Each row has a name. After each piece below comes the name of the row it's from, unless a question asks for something else. Each question is about the rows just above it. Places in a row count from 1.

[ -5   4  14  18 -26  22] = zot
[ 32  -7 -30 -25   5   3] = Difif
[  7   9   1 -29  -9  19] = nuzab
[ 30  -3 -24 -23   2   0] = dus
[  0 -25   9  20 -21  16] = fisap
[-22 -35  -8   1  19 -48] = Vam
[ 24   3 -31 -26   5   9] = viz
Row and place of [-30] in the named rows: : Difif, 3
Where in the named rows is [18]? : zot, 4

[ 28  23  28 -19  15  22 -16  -5  15  -8  46  -4  12 -31  36  29  -8 -27
   2  24  51  25  39  44  39  28  -6   4 -31  39  46  39] = godez
[  0  -7 -19  -3 -20 -33   9   0 -33 -14 -14  -8  23   8 -29   9   4 -14
   6  -4 -28 -21 -16 -19 -19   0 -20 -23  20  25 -28 -21] = gapo
[-30  -5   9 -19  -8  11 -23 -36   6   9 -12 -29 -49 -34  27 -34 -20  14
 -29 -29  18   0  -8 -11 -11 -30 -30  22 -38 -41  14  -3] = vuta
[-21  -7  11 -12   4 -12 -18 -24 -26  -6   4 -27  12 -13 -20 -27  -3 -25
  -3  13 -23 -15  12 -13   6   6 -18 -19  -9   4 -19 -17] = vos
[  1  -4 -22  27  14  15   8  23  17   8  -9  25  -5  29  -9  22  10  17
   8   4 -10   7  -7  -2  -1  18  43   8  20   7  -6  -1] = dumi
One entry of vos was changed: [-21  -7  11 -12   4 -12 -18 -24 -26  -6   4 -27  12 -13 -20 -27  -3 -25
  -3  13 -23 -15  12 -13   7   6 -18 -19  -9   4 -19 -17]. Where, and from what? : 25, [6]
Times [28] occurs in godez: : 3
How many times does dumi hold [8]? : 4
The row with [ 28  23  28 -19  15  22 -16  -5  15  -8  46  -4  12 -31  36  29  -8 -27
   2  24  51  25  39  44  39  28  -6   4 -31  39  46  39] is : godez

[ 36 -42  24  29 -48  14  37  43 -39] -> Givap
[ 34  -6  -8 -18  25 -11  14  37   6] -> Kiguf
[ 34  -6  -8 -18  -1  50  -4 -32  39] -> sitid
[-43  39 -46  48  45   0  44  28 -35] -> tovam
[ 37 -36 -36   1  15 -46 -13   5  -7] -> nat
One entry of tovam was changed: [-43  39 -46  49  45   0  44  28 -35]. Where, and from what? : 4, [48]
Where in the named rows is [44]? : tovam, 7

[  3 -27  22 -14   4 -13  -9  -6   8  12  56  30  -2  10 -34 -11]  med
[  2 -13  24  -4   2 -15  -9  -1  -4  25 -24  12  -6   6 -26  -3]  sotub
[  4 -24   5 -11   1   6 -15   7  -1  -6  -1  26  -4  -6 -51  -1]  Nal
Times [-1] occurs in Nal: : 3
[56] is at row and place : med, 11

[ 29  -3 -31  13  15   1  34 -34  55   6] : Gune
[  7 -15  19 -12 -15  -6 -15  22 -29   1] : gosus
[ -4  44  32  -4  -4   4 -29  44  48  -4] : risu
[ 21 -15  39 -19 -33  -3 -21  59  44  -5] : pifon
[ 34  23   5 -14 -25 -22   7   7 -44   2] : rir
[ 45  53  -4 -20 -34 -44  25   7  15  -9] : Migek
One entry of rir was changed: [ 34  23   5 -14 -25 -22   8   7 -44   2]. Where, and from what? : 7, [7]
Times [-4] occurs in risu: : 4
Where in the named rows is [-21]? : pifon, 7
Count of [8] in rir: : 0
Changed risu: [ -5  44  32  -4  -4   4 -29  44  48  -4]. Place and old value: : 1, [-4]
One entry of pifon was changed: [ 21 -15  38 -19 -33  -3 -21  59  44  -5]. Where, and from what? : 3, [39]

[ 49 -18 -11 -35  -2 -15 -24   7 -19  25  33  21 -14 -14 -17  18   4 -28
  37  34 -21  -6  53  -5  29 -36  22  -6  43 -39  22 -28 -33  -9] : vulu
[ 36  -8 -15 -26  -1 -22 -30  16 -10  29  24  16  -9  -4 -15  22   3 -18
  38  30 -23  -6  42 -14  24 -22  27 -15  39 -35  31 -28 -33 -23] : sepu
[ 18   8 -15 -15   5 -15 -37  16   2  16  12  10  -1   0 -16  24   9  -7
  36   4 -18 -25  25  -6  16 -13  32 -22  29 -27  37 -12 -23 -24] : Vako
One entry of vulu was changed: [ 49 -18 -11 -35  -2 -15 -24   7 -19  25  32  21 -14 -14 -17  18   4 -28
  37  34 -21  -6  53  -5  29 -36  22  -6  43 -39  22 -28 -33  -9]. Where, and from what? : 11, [33]
One entry of sepu was changed: [ 36  -8 -15 -26  -1 -22 -30  16 -10  29  24  16  -9  -4 -15  22   3 -18
  38  30 -23  -6  42 -14  24 -22  27 -15  39 -35  31 -29 -33 -23]. Where, and from what? : 32, [-28]

[-46 -29  13  26]  gedu
[ 19  22 -10 -18]  keka
[ 17 -24 -15   5]  zumi
[  8  -4 -20  -2]  zarog
[  3  28  -7 -21]  nes
[-26   2  -7   1]  Bora
[ -6 -19   1  12]  Firin
How many times does nes hold [3]? : 1
Times [-6] occurs in Firin: : 1

[ -2   9 -50  17  -9   1  37] : Kuz
[-34 -10 -35  10  15  -5 -16] : sak
[-34 -10 -35  28  15  -5 -16] : lonik
[ 35  40  14  10  15  -5 -16] : mamiz
Where does [-34 -10 -35  28  15  -6 -16] differ from lonik, and what was there? : 6, [-5]
Where does [ -2   9 -51  17  -9   1  37] differ from Kuz, and what was there? : 3, [-50]
Row and place of [37] in the named rows: : Kuz, 7
Where does [-34 -10 -35  11  15  -5 -16] differ from sak, and what was there? : 4, [10]
[9] is at row and place : Kuz, 2
One entry of sak was changed: [-34 -10 -34  10  15  -5 -16]. Where, and from what? : 3, [-35]

[  5   5   4  11  56   0   0  -7   5 -16 -11 -11  -6  25 -10  -4] : farur
[ 14 -13  -7  38  55  25   8  13  26 -23 -26 -53   1  50 -26  -4] : Netad
[  6 -11   3   2  50  21  11  35  16 -17   0 -34  -3  12 -11  -9] : Tulad
[ -2 -14   7 -13  46  20  13  41  11 -13  14 -28  -5  12 -12 -10] : vus
[  6 -11   3   2  50  21  11  35  16 -34   0 -34  -3  24 -15  -9] : fovi
[  0 -16   0   5  51  24  13  32  15 -16   1 -35   0  26 -18  -8] : ravu
Count of [-35] in ravu: : 1
Times [5] occurs in farur: : 3
[55] is at row and place : Netad, 5

[ -1  -8   5   6  -5   1 -13  -1 -12  -8   9   0  -1  -6   5   2  12   0
   6   0  -1 -15   9  10  -9   6  13 -10  10  -5   4  -4   6   4 -14 -15
  -4   1 -11  -2  18   4   4  -5   3   9   2  -2  -3  -2   6  -3  20  24
   6]  Papuv
[ 0 -3 -7  6 -1 -1  2 -2  0  1 11 10  4  4 -4 -1 14 -2 -4  2 -7  2  5  3
  8  2 -1 -3 -9  2  6  6 -6  3  0 -1  5  1  8 -2  0  1  6  1 -7 -2  2 -2
 -3  8  1  1  7  1 11]  suzez
[  0  -8   6  -2  -7   1 -16  -2 -15  -9  10   1   1  -8   7  -1  13  -1
   5   0   0 -17  10  10 -12   8  17 -12  13  -6   5  -4   9   3 -13 -17
  -7   0 -16  -1  22   7   3  -6   4 -11  -1  -2  -3   0   8   4 -17  21
  -1]  rupi
[ 28  -4 -32 -19  -6  24  -8  -1   1  -6 -32  -5  -9  20   7  -5  11  10
 -15 -15   6 -21 -31 -24  10  28 -22 -14  32  11   5   8  15 -33   0 -17
   8 -11  42  15  18  38   3  28  25 -14  14  10   4  13   7  -4 -13  30
 -11]  fip
[ -1  -8   5   6  -5   1 -13  -1 -12  -8   9   0  -1  -6   5   2  12   0
   6   0  -1 -15   9  10  -9   6  13 -10  10  -5   4  -4   6   4 -14 -15
  -4   1 -11  -2  18   4   4  -5   3   9   2  -2  -3  -2   6   2 -10  14
  -1]  radi
[ 12 -14  32 -44  -8  -3 -12 -30  -5  -9 -17  -5 -17 -31  -8  17   8 -15
  16   3  18   0 -26 -41  -8  -2 -30  45  -9  16 -12  -7   6  10  36  17
  10 -28  19 -15  13  11   4  30 -30  -3 -14 -24 -10 -38  23   1 -26 -18
  -2]  Kedok
[-12 -10  -5 -15   5  -2 -10 -16   5   7  18   2   2 -21  23  31   5 -16
  -8  22   9  23   9  -4  10  12  -2  17  -8 -12 -12  29  20 -10   7 -12
  20  -1  10 -12  11   7  29 -16 -10  20   7  13 -11  -6 -10   5   3 -13
   9]  tubo
[ 22  18   4  20 -20   5   8  10   1 -19  -1  -1   3  22 -18 -21  -8   4
   8 -22  -8 -23  -8   1 -15 -14  -1   4  17 -18  17 -43 -13  -4 -21  20
   4   0   8  22   4  -4 -42  17 -17 -18  -7 -17  12  11   1 -11   6  13
 -14]  Lurim
[  9  24  -3 -24  10 -32 -12  -4 -13  -3 -54  -5   0  -8 -38  38 -32  -6
  28  -3  25 -14  -5 -33  16  34   1  27  30 -16 -25  -9  28   7 -23   6
 -32   6 -32  -4 -11  -8  -8  42   4  21  15   5  -3 -41  14   0 -12  -3
 -22]  Basad
[ -6  21 -14 -25  31   0  20  -3  26   8   2   4  -5  27  -5   7  -7   9
 -11 -13  -4  17  -9   2  22 -23 -31  11 -24  -2 -10  -5 -19 -10  33  21
   4  11  23   6  -1 -21  -5  -1   0 -30   0  -1  -5  -6  -4   2  30 -35
   1]  Tani
Where does [ -1  -8   5   6  -5   1 -13  -1 -12  -8   9   0  -1  -6   5   2  12   0
   6   0  -2 -15   9  10  -9   6  13 -10  10  -5   4  -4   6   4 -14 -15
  -4   1 -11  -2  18   4   4  -5   3   9   2  -2  -3  -2   6   2 -10  14
  -1] differ from radi, and what was there? : 21, [-1]
q: [ 12 -14  32 -44  -8  -3 -12 -30  -5  -9 -17  -5 -17 -31  -8  17   8 -15
  16   3  18   0 -26 -41  -8  -2 -30  45  -9  16 -12  -7   6  10  36  17
  10 -28  19 -15  13  11   4  30 -30  -3 -14 -24 -10 -38  23   1 -26 -18
  -2] : Kedok
Times [-12] occurs in tubo: : 5
Times [-1] occurs in Lurim: : 3
q: [ 28  -4 -32 -19  -6  24  -8  -1   1  -6 -32  -5  -9  20   7  -5  11  10
 -15 -15   6 -21 -31 -24  10  28 -22 -14  32  11   5   8  15 -33   0 -17
   8 -11  42  15  18  38   3  28  25 -14  14  10   4  13   7  -4 -13  30
 -11] : fip
Times [-1] occurs in Tani: : 3

[-8 -6 12 -1 -2] = Nog
[  0   5 -31  -1   1] = Tofin
[  3 -16  15  -5  -2] = bapo
[ 3 -9 52 -7 -5] = mokuz
[-5  2 23  2 -1] = Fil
[ 14 -43  14 -27  -1] = Kome
[ -1 -37 -15 -13   0] = Teli
[ -5 -44 -13 -17   4] = kuga
Times [14] occurs in Kome: : 2
[-27] is at row and place : Kome, 4

[ -2  -7   0  17   9 -21 -17 -10 -17  11  -5   3 -12  -1   0 -56  -6 -16
  -6 -25   0  16  20   1   8 -28   9  23  15  -2  -3 -17  12   3  14  15
  13 -23  -9  38   5   0  -7  35  17  24  20 -21  -3   6 -16   1  -3   7
   1  -3  -9] : gizek
[  6  25   5  16  -7   3   5   7  48 -36   5  -1   5  11  -8  24   6  -6
  -6   4  -1  19 -15  -2   0 -27  18  -1  35   3  -1  18 -35  -2   2 -37
  27   7  25  32   6 -12   8  30   2  23  56  -3  10  34  20   8  -4  -3
   0  -9 -18] : nid
[ -2 -30 -14  -9   5  20 -28   5  17  18  20  14  15 -14 -31  21   1 -19
  -6   9   4  -7 -15   6 -21 -25  34  -9  14  24 -12  17  19  -5  21  44
  15  11  -8 -10   6 -15   7  24 -36 -16 -12   1  13 -16  -9  -3 -10 -33
   2  28 -21] : tomin
q: [  6  25   5  16  -7   3   5   7  48 -36   5  -1   5  11  -8  24   6  -6
  -6   4  -1  19 -15  -2   0 -27  18  -1  35   3  -1  18 -35  -2   2 -37
  27   7  25  32   6 -12   8  30   2  23  56  -3  10  34  20   8  -4  -3
   0  -9 -18] : nid
Times [-1] occurs in nid: : 4
q: [ -2  -7   0  17   9 -21 -17 -10 -17  11  -5   3 -12  -1   0 -56  -6 -16
  -6 -25   0  16  20   1   8 -28   9  23  15  -2  -3 -17  12   3  14  15
  13 -23  -9  38   5   0  -7  35  17  24  20 -21  -3   6 -16   1  -3   7
   1  -3  -9] : gizek
Where does [  6  25   5  16  -7   3   5   7  48 -36   5  -1   5  11  -8  24   5  -6
  -6   4  -1  19 -15  -2   0 -27  18  -1  35   3  -1  18 -35  -2   2 -37
  27   7  25  32   6 -12   8  30   2  23  56  -3  10  34  20   8  -4  -3
   0  -9 -18] differ from nid, and what was there? : 17, [6]
How many times does gizek hold [-28]? : 1
Changed nid: [  6  25   5  15  -7   3   5   7  48 -36   5  -1   5  11  -8  24   6  -6
  -6   4  -1  19 -15  -2   0 -27  18  -1  35   3  -1  18 -35  -2   2 -37
  27   7  25  32   6 -12   8  30   2  23  56  -3  10  34  20   8  -4  -3
   0  -9 -18]. Place and old value: : 4, [16]

[-30   0   8  20  -7 -21  12  26  -9 -26 -19   4  52  -4  -8 -24  13  -8
  23  -3  -3   6   7  -1  14 -17  -8 -23]  lopu
[  3  11 -14  -4   0  -2   7   0   1  -7  -1   7  19   1 -10   6   5 -24
  19 -13   8 -14   3   5 -24   3   5 -28]  fafe
[-15   5   1  -1  11 -17  11   3 -14  10   0   7 -35  -9   5   4   1 -12
  -8  -3  -5  -8  -5 -15  18 -11   5 -31]  mim
[  3   2 -13   1   6 -10  10  -9  -7   8   1 -16  -8  -1  -5  10   2 -13
   8  -4  -6   0  -3  -1   0  -2   3 -12]  Fut
[0 0 0 0 0 0 0 0 0 0 0 0 0 0 0 0 0 0 0 0 0 0 0 0 0 0 0 0]  Mul
[  5  -1  -3  -2  -5  -6 -10 -11  -1   0 -14  11  -9  -3  -5  -9  -5  -2
  -4  -7  -4   3  -6  14  -1   0   2  -8]  Bozaf
[ 17   4   3   1  14   9  12   4 -13   9   3   1 -29  -8   6   6   1 -13
  -7  -1  -6  -7  -4 -15  17 -10   4   9]  vub
[ -2  -4  -2   8  12 -16  11  -8 -12   7  -1 -25  -7  -2  -4   6   2  -7
   2   1  -8   8  -3  -3  18  -8   1  -2]  gazan
[ -4   0  -7  -7 -10 -10  -7  -7  -5   8 -13  16 -19   0  -9  -8  -1   7
  -2  -9  -1   5  -7   7   3  -7   3 -21]  bib
[  8  -4   1   3   2  -8 -13 -17  -3  -2 -18  12  -6  -2  -9 -12  -8  -4
  -8  -6 -12   5   4  22  -2  -2   3  -4]  luma
How many times does Mul hold [-1]? : 0
Where do [ -4   0  -7  -7 -10 -10  -7  -7  -5   8 -13  16 -19   0  -9  -8  -1   7
  -2  -9  -1   5  -7   7   3  -7   3 -21] appear? : bib
How many times does vub hold [9]? : 3
Changed Fut: [  3   2 -13   1   6 -10   9  -9  -7   8   1 -16  -8  -1  -5  10   2 -13
   8  -4  -6   0  -3  -1   0  -2   3 -12]. Place and old value: : 7, [10]

